Below is a small trained network, with its code and all its weights. Each question gives an input and a target symbol and asks what happens when units are switched off, that is, made to give their printed mean instead of their output.

import numpy as np


def w(rows, s, z=0):
    codes = np.array(rows[::2]) - 128.0
    scale = np.full(codes.shape[1], s)
    scale[-1] = z or s
    return codes * scale


def norm(h):
    return h / np.sqrt((h * h).mean(-1, keepdims=True) + 1e-5)


def f(y):
    return np.maximum(y, 0)


def softmax(a):
    e = np.exp(a - a.max(-1, keepdims=True))
    return e / e.sum(-1, keepdims=True)


def log_softmax(a):
    a = a - a.max(-1, keepdims=True)
    return a - np.log(np.exp(a).sum(-1, keepdims=True))


def net(x, mask):
    ids = ['αβδεηθλξπφω'.index(c) for c in x.split()]
    T = len(ids)
    res = E[ids] + P[:T]
    r = norm(res)
    for j in range(3):
        rows = slice(2 * j, 2 * j + 2)
        q, k, v = (r @ M[0][rows].T for M in (Q, K, V))
        z = softmax(np.where(np.tri(T) > 0, q @ k.T / 2**0.5, -1e9)) @ v
        o = O[0][rows]
        res = res + np.where(mask[j], z, o[:, -1]) @ o[:, :-1]
    y = f(norm(res) @ A[0][:, :-1].T + A[0][:, -1])
    res = res + np.where(mask[3:7], y, B[0][:, -1]) @ B[0][:, :-1]
    return log_softmax(norm(res)[-1] @ U[:, :-1].T + U[:, -1])


Q, K, V, O, A, B = {}, {}, {}, {}, {}, {}
E = w([
[134,105,82,80,139,114],'α',
[113,93,135,112,160,138],'β',
[174,95,115,136,104,190],'δ',
[200,143,121,101,135,137],'ε',
[140,82,87,134,166,115],'η',
[144,124,104,172,160,126],'θ',
[132,138,163,142,111,153],'λ',
[113,88,136,175,87,158],'ξ',
[115,161,179,176,206,102],'π',
[145,128,150,154,147,57],'φ',
[124,171,1,105,101,143],'ω',
],0.026)
P = w([
[160,2,151,148,165,228],'0',
[119,31,142,123,164,193],'1',
[120,46,146,120,156,177],'2',
[91,69,160,89,149,167],'3',
[86,81,166,83,141,156],'4',
[81,93,162,71,130,153],'5',
[76,104,160,69,126,155],'6',
[76,110,170,61,124,152],'7',
[76,109,162,53,110,150],'8',
[64,128,162,61,127,145],'9',
[69,126,159,65,125,155],'10',
[75,111,170,86,120,158],'11',
],0.0066)
Q[0] = w([
[58,88,135,204,161,2],'head 0',
[77,187,105,134,103,56],'head 0',
[72,147,54,147,47,125],'head 1',
[116,172,116,131,90,53],'head 1',
[75,63,111,183,140,182],'head 2',
[170,181,106,146,119,43],'head 2',
],0.0077)
K[0] = w([
[146,105,132,166,201,182],'head 0',
[164,114,97,62,26,165],'head 0',
[123,49,146,145,223,254],'head 1',
[138,24,158,172,144,165],'head 1',
[114,156,98,197,37,97],'head 2',
[125,100,100,196,144,122],'head 2',
],0.0096)
V[0] = w([
[124,177,123,137,159,106],'head 0',
[105,131,112,178,170,184],'head 0',
[145,104,96,150,39,68],'head 1',
[154,170,62,123,113,190],'head 1',
[144,102,112,150,63,128],'head 2',
[3,107,109,217,86,99],'head 2',
],0.011)
O[0] = w([
[127,143,78,195,174,132,76],'head 0',
[90,181,138,93,190,97,254],'head 0',
[135,79,88,143,85,105,26],'head 1',
[130,216,87,79,138,131,143],'head 1',
[6,102,160,113,111,129,129],'head 2',
[2,115,134,131,96,150,25],'head 2',
],0.0095,0.0047)
A[0] = w([
[96,97,124,120,123,214,3],'neuron 0',
[144,191,251,171,131,132,226],'neuron 1',
[118,89,72,132,170,3,79],'neuron 2',
[99,122,146,88,135,44,116],'neuron 3',
],0.0076,0.003)
B[0] = w([
[83,84,170,113,108,110,159],'neuron 0',
[106,186,38,156,2,123,253],'neuron 1',
[40,63,91,210,42,196,167],'neuron 2',
[143,9,93,150,156,145,173],'neuron 3',
],0.0093,0.0051)
U = w([
[163,71,116,64,81,89,27],'α',
[111,89,244,91,207,93,92],'β',
[164,140,229,114,111,249,2],'δ',
[225,174,159,127,114,2,192],'ε',
[121,42,93,223,77,95,73],'η',
[94,190,150,224,163,163,162],'θ',
[72,191,86,89,20,91,182],'λ',
[22,157,211,105,51,157,179],'ξ',
[167,201,237,191,143,7,185],'π',
[97,65,172,172,31,48,226],'φ',
[74,201,32,92,107,133,101],'ω',
],0.0089,0.0051)

Each question gives the input, a string of symbols that net reads in full, and the target symbol t.
The units are the heads (2 rows each of Q, K, V and O) and the neurons (one row each of A and B). Each row of codes is followed by its name. A weight is (code - 128) times the scale printed after its matrix; where a second scale follows, it is the last column's (O, A, B and U).
mask holds one flag per unit, heads first, then neurons. A switched-off unit (its flag False) gives its mean, the last column of its rows in O or B, instead of its output. The means were averaged over made-up inputs and are rounded, as every weight is.
A unit's drop is (log p(t) with every unit on - log p(t) with that unit switched off) / (log p(t) with every unit on - log p(t) with every unit switched off).
The circuit of an input: a set's keep is (log p(t) with only the set's units on - log p(t) with every unit switched off) / (log p(t) with every unit on - log p(t) with every unit switched off). Starting from all 7 units, units are removed one at a time, each time the one whose removal leaves the highest keep (on an exact tie, the one counted first), for as long as the keep stays at least 0.8.
units of the circuit, in order: the units of the circuit, biggest drop first
most important unit: the unit with the biggest drop
top k neurons: the k neurons with the biggest drops, biggest first
heads that matter: for each layer, one digit per head in row order, 1 if its drop is at least 0.15 and else 0, layers parted by /
drop of u: that unit's drop, to one decimal
input ε ε ε θ η, target ε: heads that matter : 001
input β β β ε α, target ε: heads that matter : 001
input ξ β β, target ξ: units of the circuit, in order : head 2
input β δ η β θ φ φ β β φ δ, target η: heads that matter : 110
input π ω θ ω π ω δ β φ, target η: units of the circuit, in order : neuron 3; neuron 2
input λ ε β ε δ, target ε: heads that matter : 001
input ε λ ξ, target ξ: units of the circuit, in order : head 2; head 0
input λ β β δ ω π β, target ω: heads that matter : 110
input η ξ δ β δ δ, target ξ: top 2 neurons : neuron 0; neuron 3
input β λ α β β λ ξ δ, target ξ: heads that matter : 001
input β β ω δ λ η π ξ ω β λ, target λ: drop of neuron 1 : 0.4
input ε β β θ δ β δ δ β φ β β, target φ: drop of head 1 : 1.4
input ξ ε δ β π ξ ξ π ω η λ, target λ: drop of neuron 1 : 0.6
input β β ε β φ ω θ β φ η, target η: most important unit : neuron 2
